Below is a small trained network, with its code and all its weights. Each question gives an input and a target symbol and asks what happens when units are switched off, that is, made to give their printed mean instead of their output.

import numpy as np


def w(rows, s, z=0):
    codes = np.array(rows[::2]) - 128.0
    scale = np.full(codes.shape[1], s)
    scale[-1] = z or s
    return codes * scale


def f(y):
    return np.maximum(y, 0)


def softmax(a):
    e = np.exp(a - a.max(-1, keepdims=True))
    return e / e.sum(-1, keepdims=True)


def log_softmax(a):
    a = a - a.max(-1, keepdims=True)
    return a - np.log(np.exp(a).sum(-1, keepdims=True))


def net(x, mask):
    ids = ['ΓΔΘΦαβεζηλμξτψω'.index(c) for c in x.split()]
    T = len(ids)
    res = E[ids] + P[:T]
    r = res
    for j in range(2):
        rows = slice(3 * j, 3 * j + 3)
        q, k, v = (r @ M[0][rows].T for M in (Q, K, V))
        z = softmax(np.where(np.tri(T) > 0, q @ k.T / 3**0.5, -1e9)) @ v
        o = O[0][rows]
        res = res + np.where(mask[j], z, o[:, -1]) @ o[:, :-1]
    y = f(res @ A[0][:, :-1].T + A[0][:, -1])
    res = res + np.where(mask[2:6], y, B[0][:, -1]) @ B[0][:, :-1]
    return log_softmax(res[-1] @ U[:, :-1].T + U[:, -1])


Q, K, V, O, A, B = {}, {}, {}, {}, {}, {}
E = w([
[117,97,210],'Γ',
[249,123,175],'Δ',
[195,106,176],'Θ',
[188,118,216],'Φ',
[116,47,62],'α',
[180,83,114],'β',
[68,57,130],'ε',
[146,81,129],'ζ',
[139,85,144],'η',
[172,70,75],'λ',
[155,95,166],'μ',
[129,72,116],'ξ',
[96,59,110],'τ',
[235,106,135],'ψ',
[96,81,179],'ω',
],0.012)
P = w([
[148,17,161],'0',
[162,2,171],'1',
[144,38,153],'2',
[160,16,178],'3',
[138,57,148],'4',
[175,27,186],'5',
[133,78,142],'6',
[172,28,185],'7',
[129,103,133],'8',
[196,38,191],'9',
[116,139,113],'10',
],0.0087)
Q[0] = w([
[70,254,112],'head 0',
[114,232,72],'head 0',
[98,179,101],'head 0',
[40,146,87],'head 1',
[142,157,76],'head 1',
[110,117,41],'head 1',
],0.029)
K[0] = w([
[150,2,189],'head 0',
[180,34,148],'head 0',
[134,71,124],'head 0',
[80,182,135],'head 1',
[194,142,135],'head 1',
[77,178,20],'head 1',
],0.027)
V[0] = w([
[2,103,153],'head 0',
[113,162,224],'head 0',
[73,105,62],'head 0',
[86,141,114],'head 1',
[128,71,166],'head 1',
[156,103,114],'head 1',
],0.023)
O[0] = w([
[27,9,210,123],'head 0',
[2,156,57,103],'head 0',
[187,37,183,120],'head 0',
[171,152,162,71],'head 1',
[138,71,49,252],'head 1',
[99,89,126,183],'head 1',
],0.017,0.018)
A[0] = w([
[93,203,118,129],'neuron 0',
[123,141,179,255],'neuron 1',
[139,40,167,129],'neuron 2',
[129,99,247,34],'neuron 3',
],0.013,0.0088)
B[0] = w([
[107,168,186,150],'neuron 0',
[124,235,239,134],'neuron 1',
[121,206,186,254],'neuron 2',
[113,8,26,170],'neuron 3',
],0.016,0.042)
U = w([
[4,84,74,50],'Γ',
[113,253,158,81],'Δ',
[98,143,60,163],'Θ',
[20,198,114,60],'Φ',
[206,26,164,123],'α',
[231,44,39,139],'β',
[39,57,160,46],'ε',
[139,154,150,247],'ζ',
[107,137,134,254],'η',
[254,173,177,84],'λ',
[110,27,21,146],'μ',
[135,223,250,148],'ξ',
[95,90,181,157],'τ',
[202,170,66,111],'ψ',
[22,201,221,54],'ω',
],0.0042,0.0081)

Each question gives the input, a string of symbols that net reads in full, and the target symbol t.
The units are the heads (3 rows each of Q, K, V and O) and the neurons (one row each of A and B). Each row of codes is followed by its name. A weight is (code - 128) times the scale printed after its matrix; where a second scale follows, it is the last column's (O, A, B and U).
mask holds one flag per unit, heads first, then neurons. A switched-off unit (its flag False) gives its mean, the last column of its rows in O or B, instead of its output. The means were averaged over made-up inputs and are rounded, as every weight is.
A unit's drop is (log p(t) with every unit on - log p(t) with that unit switched off) / (log p(t) with every unit on - log p(t) with every unit switched off).
The circuit of an input: a set's keep is (log p(t) with only the set's units on - log p(t) with every unit switched off) / (log p(t) with every unit on - log p(t) with every unit switched off). Starting from all 6 units, units are removed one at a time, each time the one whose removal leaves the highest keep (on an exact tie, the one counted first), for as long as the keep stays at least 0.8.
units of the circuit, in order: the units of the circuit, biggest drop first
top k neurons: the k neurons with the biggest drops, biggest first
drop when u is switched off: that unit's drop, to one decimal
input ψ τ Δ Γ, target Δ: units of the circuit, in order -> [head 0]
input ψ β Φ ω, target Φ: top 3 neurons -> [neuron 0; neuron 2; neuron 3]
input ψ α ω α, target ω: units of the circuit, in order -> [head 0; neuron 3]
input α λ ψ τ, target ψ: units of the circuit, in order -> [head 0; neuron 2; neuron 3]
input ζ λ τ τ β λ, target β: top 3 neurons -> [neuron 2; neuron 0; neuron 1]
input ε ω τ Γ ξ ω, target ξ: units of the circuit, in order -> [head 0; neuron 2]
input μ ψ ε Θ η Φ μ ω ε Φ β, target β: units of the circuit, in order -> [neuron 2; head 0]
input ξ Γ α ω, target α: units of the circuit, in order -> [neuron 3; head 0; neuron 2]
input ξ ξ μ β, target μ: units of the circuit, in order -> [neuron 2; head 0]
input λ Θ Θ λ ψ Δ α Θ, target α: top 3 neurons -> [neuron 3; neuron 2; neuron 0]
input α λ ε η, target ε: top 2 neurons -> [neuron 3; neuron 2]
input ε α Γ Γ ε ξ τ ψ ξ λ, target ξ: top 2 neurons -> [neuron 3; neuron 2]
input η Φ β α ε, target ε: units of the circuit, in order -> [neuron 3; head 0; neuron 2]
input ξ Γ μ α, target μ: top 3 neurons -> [neuron 2; neuron 0; neuron 1]
input β ψ ε β ψ μ α Γ λ τ, target λ: top neuron -> [neuron 3]
input Δ Θ α ζ β λ Γ ξ μ ε ψ, target ψ: units of the circuit, in order -> [neuron 2; head 0; neuron 3]
input α Θ τ β α Φ α τ ξ, target ξ: top 2 neurons -> [neuron 3; neuron 2]
input ψ ω α τ, target α: top 2 neurons -> [neuron 3; neuron 2]
input ξ α ψ Γ ψ α, target ψ: top 2 neurons -> [neuron 2; neuron 3]
input β ξ τ Θ τ ε ξ Δ τ ψ ξ, target ξ: top 2 neurons -> [neuron 2; neuron 1]
input λ ξ η Γ Γ Θ, target Γ: units of the circuit, in order -> [head 0]
input ω Φ ζ ψ λ ζ ω η, target ω: top 2 neurons -> [neuron 3; neuron 2]
input ψ ε Φ μ Θ η β ψ, target β: top 3 neurons -> [neuron 2; neuron 0; neuron 1]
input β Γ α Θ α Θ β Δ, target β: top 2 neurons -> [neuron 2; neuron 0]
input β λ α, target α: drop when neuron 3 is switched off -> 2.7
input ω λ Γ ζ, target Γ: drop when neuron 2 is switched off -> 0.4
input η Θ λ α α ψ, target α: drop when neuron 3 is switched off -> 3.0
